Here is a tiny trained network, its code and every weight. The questions are about switching its units off for an input and a class, where a switched-off unit gives its printed mean instead of its output.

import numpy as np


def w(rows, s, z=0):
    codes = np.array(rows[::2]) - 128.0
    scale = np.full(codes.shape[1], s)
    scale[-1] = z or s
    return codes * scale


def norm(h):
    return h / np.sqrt((h * h).mean(-1, keepdims=True) + 1e-5)


def f(y):
    return y / 2 * (1 + np.tanh(0.7978845608 * (y + 0.044715 * y**3)))


def log_softmax(a):
    a = a - a.max(-1, keepdims=True)
    return a - np.log(np.exp(a).sum(-1, keepdims=True))


def net(x, mask):
    res = np.array(x, float).reshape(1, 4) / 4 @ E
    u = 0
    for l in range(3):
        y = f(norm(res) @ A[l][:, :-1].T + A[l][:, -1])
        res = res + np.where(mask[u : u + 4], y, B[l][:, -1]) @ B[l][:, :-1]
        u += 4
    return log_softmax(norm(res)[-1] @ U[:, :-1].T + U[:, -1])


A, B = {}, {}
E = w([
[170,30,111,166,209,119,136],'x0',
[65,183,97,123,223,158,254],'x1',
[148,223,111,150,167,222,21],'x2',
[56,143,180,247,191,57,86],'x3',
],0.0041)
A[0] = w([
[47,233,234,80,17,113,143,86],'L0N0',
[166,61,184,82,70,92,2,17],'L0N1',
[47,65,250,16,81,54,161,5],'L0N2',
[41,127,184,253,175,81,117,106],'L0N3',
],0.0051,0.0023)
B[0] = w([
[213,71,80,109,220,37,100,202],'L0N0',
[129,215,156,189,29,124,186,208],'L0N1',
[35,65,114,212,108,254,132,184],'L0N2',
[170,68,230,42,126,31,73,252],'L0N3',
],0.0086,0.0033)
A[1] = w([
[152,143,60,94,84,159,169,78],'L1N0',
[217,81,142,32,101,203,191,49],'L1N1',
[67,182,166,53,221,111,235,70],'L1N2',
[242,2,72,146,145,72,97,253],'L1N3',
],0.006,0.0018)
B[1] = w([
[171,121,188,156,164,86,68,167],'L1N0',
[159,74,145,99,177,41,109,187],'L1N1',
[137,179,144,123,12,125,191,206],'L1N2',
[168,198,27,136,150,140,190,253],'L1N3',
],0.011,0.0044)
A[2] = w([
[2,36,57,166,141,115,218,4],'L2N0',
[110,242,112,110,191,225,29,162],'L2N1',
[180,122,201,53,166,227,208,91],'L2N2',
[180,193,94,167,155,129,235,168],'L2N3',
],0.0064,0.0026)
B[2] = w([
[131,48,131,97,170,214,44,168],'L2N0',
[68,14,102,43,129,201,199,193],'L2N1',
[157,116,127,145,38,1,73,146],'L2N2',
[51,233,170,199,139,231,24,254],'L2N3',
],0.0073,0.0047)
U = w([
[97,193,193,165,4,127,120,115],'0',
[170,91,159,88,183,43,114,121],'1',
[57,43,109,100,145,228,115,255],'2',
[128,200,81,169,167,148,132,96],'3',
],0.013,0.00069)

Each question gives the input, the list of numbers given to net, and the class t.
The units are the neurons (one row each of A and B). Each row of codes is followed by its name. A weight is (code - 128) times the scale printed after its matrix; where a second scale follows, it is the last column's (A, B and U).
mask holds one flag per neuron, layer by layer. A switched-off neuron (its flag False) gives its mean, the last column of its row in B, instead of its output. The means were averaged over made-up inputs and are rounded, as every weight is.
A unit's drop is (log p(t) with every unit on - log p(t) with that unit switched off) / (log p(t) with every unit on - log p(t) with every unit switched off).
The circuit of an input: a set's keep is (log p(t) with only the set's units on - log p(t) with every unit switched off) / (log p(t) with every unit on - log p(t) with every unit switched off). Starting from all 12 units, units are removed one at a time, each time the one whose removal leaves the highest keep (on an exact tie, the one counted first), for as long as the keep stays at least 0.8.
units of the circuit, in order: the units of the circuit, biggest drop first
most important unit: the unit with the biggest drop
k most important neurons: the k neurons with the biggest drops, biggest first
drop when u is switched off: that unit's drop, to one decimal
input [6,-5,7,-3], class 2: most important unit => L2N1
input [7,-3,-3,5], class 3: 3 most important neurons => [L1N3 L1N1 L2N3]
input [5,-5,-7,3], class 2: 4 most important neurons => [L0N2 L2N0 L0N0 L1N2]
input [2,-3,8,-6], class 2: 2 most important neurons => [L0N3 L2N1]
input [-7,-3,-4,1], class 3: units of the circuit, in order => [L0N0 L1N3]
input [-4,4,7,8], class 1: 2 most important neurons => [L0N3 L2N3]
input [-8,6,-4,-1], class 3: 3 most important neurons => [L0N0 L0N1 L1N3]
input [-1,5,1,4], class 0: 2 most important neurons => [L1N2 L1N1]
input [-6,-3,-1,4], class 3: 2 most important neurons => [L0N0 L1N3]
input [6,-4,-5,0], class 3: 3 most important neurons => [L1N3 L2N1 L2N3]
input [3,-5,3,7], class 1: 4 most important neurons => [L0N3 L2N3 L1N2 L0N2]
input [-5,5,8,3], class 2: 2 most important neurons => [L2N1 L1N3]
input [8,-1,-6,1], class 3: 2 most important neurons => [L1N3 L2N1]
input [5,4,5,-5], class 1: units of the circuit, in order => [L1N1]
input [-7,-3,7,6], class 2: 3 most important neurons => [L2N1 L1N1 L1N0]
input [8,5,-8,2], class 2: 3 most important neurons => [L2N0 L0N0 L0N2]
input [4,-7,-8,7], class 2: 2 most important neurons => [L0N2 L1N2]
input [-2,-2,6,-5], class 2: 3 most important neurons => [L0N3 L2N1 L1N2]
input [6,6,0,5], class 0: units of the circuit, in order => [L0N0 L1N2]
input [-5,4,-3,8], class 1: units of the circuit, in order => [L0N3]
input [8,4,-3,-2], class 3: drop when L2N2 is switched off => 0.0
input [3,8,-7,-6], class 0: drop when L1N2 is switched off => 1.9
input [4,-4,-7,-2], class 2: drop when L0N2 is switched off => 0.4
input [6,8,1,-3], class 0: drop when L1N2 is switched off => 0.2
